Below are the code and all the weights of a small trained network. Each question names an input and a class and asks about switching units off, where a switched-off unit gives its printed mean instead of its output.

import numpy as np


def w(rows, s, z=0):
    codes = np.array(rows[::2]) - 128.0
    scale = np.full(codes.shape[1], s)
    scale[-1] = z or s
    return codes * scale


def f(y):
    return y / 2 * (1 + np.tanh(0.7978845608 * (y + 0.044715 * y**3)))


def log_softmax(a):
    a = a - a.max(-1, keepdims=True)
    return a - np.log(np.exp(a).sum(-1, keepdims=True))


def net(x, mask):
    res = np.array(x, float).reshape(1, 2) / 4 @ E
    y = f(res @ A[0][:, :-1].T + A[0][:, -1])
    res = res + np.where(mask, y, B[0][:, -1]) @ B[0][:, :-1]
    return log_softmax(res[-1] @ U[:, :-1].T + U[:, -1])


A, B = {}, {}
E = w([
[189,103,58,180,218,147,159,94,88,114,176,112],'x0',
[172,163,91,140,128,165,119,94,87,143,255,69],'x1',
],0.016)
A[0] = w([
[168,64,72,201,233,138,160,111,101,118,105,94,171],'n1',
[77,112,106,111,56,165,51,165,190,117,140,84,119],'n2',
[180,145,151,123,89,210,133,68,114,226,153,125,137],'n3',
[142,174,152,107,166,52,128,91,93,93,34,129,85],'n4',
[117,162,86,109,105,122,54,111,67,255,135,66,89],'n5',
[128,172,106,86,44,143,140,157,101,101,104,133,60],'n6',
[119,144,163,78,106,112,165,123,99,142,107,101,38],'n7',
[101,78,131,162,102,214,163,177,139,110,25,122,94],'n8',
[127,160,209,43,49,61,89,174,109,155,58,169,255],'n9',
[154,154,69,137,100,111,124,146,133,165,169,120,67],'n10',
[105,132,158,90,102,131,62,116,128,182,115,96,54],'n11',
],0.0087,0.0063)
B[0] = w([
[112,172,143,58,134,86,159,99,85,129,119,156,219],'n1',
[161,179,140,96,163,108,101,70,149,100,101,178,166],'n2',
[134,59,93,125,149,106,78,94,61,75,130,61,170],'n3',
[113,95,68,173,128,197,129,124,98,106,88,148,163],'n4',
[68,91,74,168,152,176,118,79,102,60,84,113,162],'n5',
[167,168,111,128,170,148,166,225,145,94,46,174,147],'n6',
[170,150,58,87,208,232,164,238,193,145,87,222,135],'n7',
[118,78,55,125,124,184,103,91,130,145,105,118,179],'n8',
[96,132,120,135,143,74,160,65,51,132,122,116,252],'n9',
[150,96,83,107,193,136,79,141,155,150,157,142,149],'n10',
[202,161,85,103,244,184,241,176,126,92,100,170,149],'n11',
],0.011,0.02)
U = w([
[197,248,158,23,189,110,153,120,121,99,80,134,79],'0',
[117,12,86,188,154,183,60,103,131,86,49,81,85],'1',
[69,154,213,115,38,2,100,55,107,153,130,57,253],'2',
[134,152,173,172,113,194,117,197,193,166,111,89,68],'3',
[178,155,130,165,103,183,139,172,226,217,171,154,89],'4',
],0.0079,0.0058)

Each question gives the input, the list of numbers given to net, and the class t.
The units are the neurons (one row each of A and B). Each row of codes is followed by its name. A weight is (code - 128) times the scale printed after its matrix; where a second scale follows, it is the last column's (A, B and U).
mask holds one flag per neuron, in row order. A switched-off neuron (its flag False) gives its mean, the last column of its row in B, instead of its output. The means were averaged over made-up inputs and are rounded, as every weight is.
A unit's drop is (log p(t) with every unit on - log p(t) with that unit switched off) / (log p(t) with every unit on - log p(t) with every unit switched off).
most important unit: the unit with the biggest drop
top k neurons: the k neurons with the biggest drops, biggest first
drop of u: that unit's drop, to one decimal
input [3,8], class 1: most important unit : n5
input [-2,-5], class 1: top 2 neurons : n1, n8
input [-6,-7], class 1: top 3 neurons : n8, n4, n1
input [-3,-4], class 1: top 3 neurons : n1, n8, n4
input [7,6], class 0: top 2 neurons : n1, n8
input [-7,8], class 1: top 3 neurons : n5, n3, n1
input [0,2], class 2: top 2 neurons : n8, n4
input [3,2], class 2: top 2 neurons : n11, n6
input [-2,-3], class 2: top 2 neurons : n9, n5
input [3,3], class 2: top 2 neurons : n11, n6
input [2,-3], class 2: drop of n5 : 0.2
input [1,0], class 2: drop of n7 : 0.1
input [8,0], class 0: drop of n1 : 0.1
input [-2,6], class 1: drop of n4 : 0.0
input [-5,8], class 1: most important unit : n5
